Here is a tiny trained network, its code and every weight. The questions are about switching its units off for an input and a class, where a switched-off unit gives its printed mean instead of its output.

import numpy as np


def w(rows, s, z=0):
    codes = np.array(rows[::2]) - 128.0
    scale = np.full(codes.shape[1], s)
    scale[-1] = z or s
    return codes * scale


def norm(h):
    return h / np.sqrt((h * h).mean(-1, keepdims=True) + 1e-5)


def f(y):
    return y / 2 * (1 + np.tanh(0.7978845608 * (y + 0.044715 * y**3)))


def log_softmax(a):
    a = a - a.max(-1, keepdims=True)
    return a - np.log(np.exp(a).sum(-1, keepdims=True))


def net(x, mask):
    res = np.array(x, float).reshape(1, 2) / 4 @ E
    u = 0
    for l in range(4):
        y = f(norm(res) @ A[l][:, :-1].T + A[l][:, -1])
        res = res + np.where(mask[u : u + 5], y, B[l][:, -1]) @ B[l][:, :-1]
        u += 5
    return log_softmax(norm(res)[-1] @ U[:, :-1].T + U[:, -1])


A, B = {}, {}
E = w([
[185,72,188,76,173,69,60,136,149,168],'x0',
[112,98,4,66,133,174,92,157,176,175],'x1',
],0.0019)
A[0] = w([
[167,126,170,111,252,126,101,140,206,179,104],'L0N1',
[137,165,170,166,135,94,128,120,116,51,183],'L0N2',
[146,88,43,98,143,165,139,201,224,143,254],'L0N3',
[94,116,129,141,59,135,197,94,95,119,108],'L0N4',
[193,144,169,129,119,99,162,96,120,100,153],'L0N5',
],0.0021,0.00035)
B[0] = w([
[134,152,157,150,77,120,103,154,114,160,213],'L0N1',
[114,112,68,89,143,129,184,85,159,99,188],'L0N2',
[124,121,183,164,153,50,177,56,115,121,251],'L0N3',
[154,103,140,51,106,118,113,138,121,127,156],'L0N4',
[95,118,3,141,146,85,194,92,107,164,171],'L0N5',
],0.0026,0.0013)
A[1] = w([
[83,117,91,123,196,101,64,168,163,137,106],'L1N1',
[151,108,185,152,126,84,128,54,136,183,111],'L1N2',
[112,139,41,9,104,229,43,198,184,184,99],'L1N3',
[94,170,116,169,120,28,200,70,85,189,253],'L1N4',
[158,193,24,21,53,139,197,35,143,5,213],'L1N5',
],0.0017,0.00062)
B[1] = w([
[148,170,160,164,113,156,169,102,110,88,141],'L1N1',
[66,225,45,114,99,184,163,168,170,133,181],'L1N2',
[48,182,109,231,199,55,246,91,4,120,174],'L1N3',
[116,99,117,120,152,147,43,123,153,177,230],'L1N4',
[163,108,172,123,152,95,46,127,216,168,247],'L1N5',
],0.002,0.0014)
A[2] = w([
[131,153,211,164,145,124,150,108,100,47,91],'L2N1',
[133,100,40,84,140,169,205,174,96,175,177],'L2N2',
[135,96,120,139,152,78,202,64,125,88,168],'L2N3',
[101,165,86,169,81,254,157,111,121,93,73],'L2N4',
[84,161,111,155,120,233,172,107,129,99,3],'L2N5',
],0.0025,0.00037)
B[2] = w([
[62,148,10,168,216,80,88,84,87,203,216],'L2N1',
[168,105,195,214,199,34,173,34,93,91,159],'L2N2',
[139,154,164,224,218,57,166,125,39,249,254],'L2N3',
[240,81,207,26,110,92,129,169,208,115,252],'L2N4',
[163,57,210,46,155,136,90,179,154,116,199],'L2N5',
],0.002,0.00068)
A[3] = w([
[113,148,136,151,112,194,196,137,153,41,145],'L3N1',
[145,91,44,59,159,149,112,140,110,158,254],'L3N2',
[204,87,180,109,130,75,100,138,129,170,158],'L3N3',
[204,116,181,76,159,142,87,145,149,187,120],'L3N4',
[89,117,86,107,132,157,94,101,251,150,98],'L3N5',
],0.0031,0.00076)
B[3] = w([
[245,9,71,24,83,116,66,133,191,117,120],'L3N1',
[113,203,250,199,147,114,171,101,96,82,170],'L3N2',
[136,96,11,93,88,237,199,141,207,54,253],'L3N3',
[201,93,138,88,37,128,183,101,152,26,227],'L3N4',
[124,209,221,156,55,120,43,161,30,153,197],'L3N5',
],0.0021,0.0022)
U = w([
[211,54,120,30,51,141,175,124,215,49,162],'0',
[65,142,111,218,253,67,175,62,81,197,171],'1',
[81,223,207,151,37,183,15,191,52,176,148],'2',
[57,69,53,95,182,200,52,227,84,143,20],'3',
[58,51,55,92,203,255,54,235,54,147,2],'4',
[49,69,58,88,192,219,56,229,76,137,15],'5',
[44,50,51,88,194,233,49,233,63,139,8],'6',
],0.0084,0.0077)

Each question gives the input, the list of numbers given to net, and the class t.
The units are the neurons (one row each of A and B). Each row of codes is followed by its name. A weight is (code - 128) times the scale printed after its matrix; where a second scale follows, it is the last column's (A, B and U).
mask holds one flag per neuron, layer by layer. A switched-off neuron (its flag False) gives its mean, the last column of its row in B, instead of its output. The means were averaged over made-up inputs and are rounded, as every weight is.
A unit's drop is (log p(t) with every unit on - log p(t) with that unit switched off) / (log p(t) with every unit on - log p(t) with every unit switched off).
The circuit of an input: a set's keep is (log p(t) with only the set's units on - log p(t) with every unit switched off) / (log p(t) with every unit on - log p(t) with every unit switched off). Starting from the 12 units with the biggest drops (on a tie, the unit counted first), units are removed one at a time, each time the one whose removal leaves the highest keep (on an exact tie, the one counted first), for as long as the keep stays at least 0.8.
units of the circuit, in order: the units of the circuit, biggest drop first
unit that matters most: the unit with the biggest drop
top k neurons: the k neurons with the biggest drops, biggest first
k most important neurons of layer l: the k neurons of layer l with the biggest drops, biggest first
drop of u: that unit's drop, to one decimal
input [3,0], class 2: unit that matters most -> L2N4
input [-8,6], class 0: units of the circuit, in order -> [L2N4; L2N2]
input [7,8], class 1: units of the circuit, in order -> [L1N3; L3N2]
input [3,-3], class 2: 4 most important neurons of layer 1 -> [L1N2; L1N3; L1N4; L1N5]
input [-6,7], class 1: top 4 neurons -> [L1N3; L2N2; L3N4; L3N3]
input [-7,5], class 0: 3 most important neurons of layer 2 -> [L2N4; L2N2; L2N1]
input [-1,1], class 2: top 2 neurons -> [L0N3; L3N5]
input [-6,6], class 0: 2 most important neurons of layer 2 -> [L2N1; L2N4]
input [0,3], class 2: top 2 neurons -> [L0N3; L3N5]
input [-2,-1], class 2: top 3 neurons -> [L1N5; L3N5; L2N4]
input [0,-3], class 2: 3 most important neurons of layer 1 -> [L1N5; L1N3; L1N4]
input [-4,-3], class 0: top 2 neurons -> [L0N3; L2N4]
input [5,7], class 1: top 2 neurons -> [L1N3; L2N4]
input [3,-2], class 2: 2 most important neurons of layer 2 -> [L2N4; L2N3]
input [1,-1], class 2: unit that matters most -> L0N5
input [-3,2], class 2: drop of L0N3 -> 3.1
input [2,8], class 1: drop of L1N3 -> 0.4
input [-4,3], class 0: drop of L2N4 -> 4.9
